Below are the code and all the weights of a small trained network. Each question names an input and a class and asks about switching units off, where a switched-off unit gives its printed mean instead of its output.

import numpy as np


def w(rows, s, z=0):
    codes = np.array(rows[::2]) - 128.0
    scale = np.full(codes.shape[1], s)
    scale[-1] = z or s
    return codes * scale


def f(y):
    return y / 2 * (1 + np.tanh(0.7978845608 * (y + 0.044715 * y**3)))


def log_softmax(a):
    a = a - a.max(-1, keepdims=True)
    return a - np.log(np.exp(a).sum(-1, keepdims=True))


def net(x, mask):
    res = np.array(x, float).reshape(1, 4) / 4 @ E
    y = f(res @ A[0][:, :-1].T + A[0][:, -1])
    res = res + np.where(mask, y, B[0][:, -1]) @ B[0][:, :-1]
    return log_softmax(res[-1] @ U[:, :-1].T + U[:, -1])


A, B = {}, {}
E = w([
[151,79,115,229,74,150],'x0',
[114,12,201,102,155,80],'x1',
[29,110,53,162,156,85],'x2',
[139,137,146,144,159,103],'x3',
],0.011)
A[0] = w([
[128,140,155,126,130,142,57],'neuron 0',
[141,168,113,139,111,127,149],'neuron 1',
[110,113,97,134,133,123,76],'neuron 2',
[114,163,131,68,153,113,190],'neuron 3',
[126,124,134,156,106,125,67],'neuron 4',
[183,76,110,250,88,149,174],'neuron 5',
[103,126,131,149,131,139,96],'neuron 6',
[83,136,91,150,136,116,27],'neuron 7',
[168,115,89,119,152,133,144],'neuron 8',
[149,129,139,119,121,136,46],'neuron 9',
[132,155,125,65,152,117,115],'neuron 10',
[73,116,97,151,154,117,42],'neuron 11',
[116,136,121,75,122,116,117],'neuron 12',
[128,159,139,153,130,126,46],'neuron 13',
[64,137,113,134,138,107,70],'neuron 14',
[108,103,154,119,119,121,63],'neuron 15',
[134,144,124,112,151,116,212],'neuron 16',
[222,145,172,101,97,155,8],'neuron 17',
[124,124,134,134,117,131,129],'neuron 18',
[183,115,127,112,144,154,55],'neuron 19',
[135,186,102,151,121,153,44],'neuron 20',
[140,31,158,110,126,109,48],'neuron 21',
[156,212,94,168,101,133,83],'neuron 22',
[130,126,117,106,142,138,148],'neuron 23',
[174,128,148,103,120,143,51],'neuron 24',
[101,165,130,39,149,117,140],'neuron 25',
[145,155,97,138,112,151,37],'neuron 26',
[129,46,159,108,125,114,113],'neuron 27',
],0.017,0.0016)
B[0] = w([
[122,129,116,129,114,117,134],'neuron 0',
[129,116,119,124,185,143,163],'neuron 1',
[136,128,138,112,121,83,151],'neuron 2',
[144,132,168,153,77,170,187],'neuron 3',
[139,131,148,140,111,126,144],'neuron 4',
[139,137,218,183,4,185,251],'neuron 5',
[127,142,126,125,108,114,139],'neuron 6',
[128,121,99,92,111,68,174],'neuron 7',
[115,115,132,128,135,128,131],'neuron 8',
[123,123,123,126,124,105,137],'neuron 9',
[134,118,168,161,81,159,180],'neuron 10',
[134,130,89,90,79,51,183],'neuron 11',
[127,134,161,168,108,144,156],'neuron 12',
[114,116,114,110,131,155,138],'neuron 13',
[116,123,104,109,97,59,175],'neuron 14',
[131,136,111,126,168,134,151],'neuron 15',
[120,116,131,126,107,162,148],'neuron 16',
[113,123,72,88,81,8,206],'neuron 17',
[131,117,138,142,134,118,131],'neuron 18',
[115,117,107,123,109,86,153],'neuron 19',
[128,119,116,116,217,150,185],'neuron 20',
[125,141,97,127,233,174,210],'neuron 21',
[123,120,108,113,236,174,213],'neuron 22',
[137,134,143,140,128,126,136],'neuron 23',
[101,133,104,111,99,77,162],'neuron 24',
[145,129,175,183,78,177,203],'neuron 25',
[129,139,128,124,178,139,164],'neuron 26',
[129,133,107,102,214,174,202],'neuron 27',
],0.023,0.016)
U = w([
[145,147,202,200,92,209,250],'0',
[121,141,102,116,252,208,30],'1',
[105,133,84,89,105,51,120],'2',
],0.011,0.0015)

Each question gives the input, the list of numbers given to net, and the class t.
The units are the neurons (one row each of A and B). Each row of codes is followed by its name. A weight is (code - 128) times the scale printed after its matrix; where a second scale follows, it is the last column's (A, B and U).
mask holds one flag per neuron, in row order. A switched-off neuron (its flag False) gives its mean, the last column of its row in B, instead of its output. The means were averaged over made-up inputs and are rounded, as every weight is.
A unit's drop is (log p(t) with every unit on - log p(t) with that unit switched off) / (log p(t) with every unit on - log p(t) with every unit switched off).
The circuit of an input: a set's keep is (log p(t) with only the set's units on - log p(t) with every unit switched off) / (log p(t) with every unit on - log p(t) with every unit switched off). Starting from the 12 units with the biggest drops (on a tie, the unit counted first), units are removed one at a time, each time the one whose removal leaves the highest keep (on an exact tie, the one counted first), for as long as the keep stays at least 0.8.
units of the circuit, in order: the units of the circuit, biggest drop first
top k neurons: the k neurons with the biggest drops, biggest first
drop when u is switched off: that unit's drop, to one decimal
input [6,-6,-8,3], class 2: units of the circuit, in order => neuron 17
input [-7,-4,-8,-8], class 2: top 2 neurons => neuron 17; neuron 5
input [-4,8,-8,-1], class 1: top 2 neurons => neuron 21; neuron 27
input [3,-5,4,-2], class 1: top 2 neurons => neuron 22; neuron 17
input [-7,-6,7,5], class 0: top 2 neurons => neuron 25; neuron 3
input [5,-7,7,-2], class 1: top 3 neurons => neuron 22; neuron 20; neuron 17
input [-8,-4,7,5], class 0: top 3 neurons => neuron 25; neuron 3; neuron 17
input [-3,-5,-4,7], class 1: top 2 neurons => neuron 5; neuron 22
input [3,2,-4,-7], class 2: top 2 neurons => neuron 17; neuron 25
input [-2,-6,5,-5], class 1: drop when neuron 22 is switched off => 0.9
input [-8,3,6,3], class 0: drop when neuron 25 is switched off => 0.3
input [0,7,-5,-8], class 1: drop when neuron 21 is switched off => 0.2
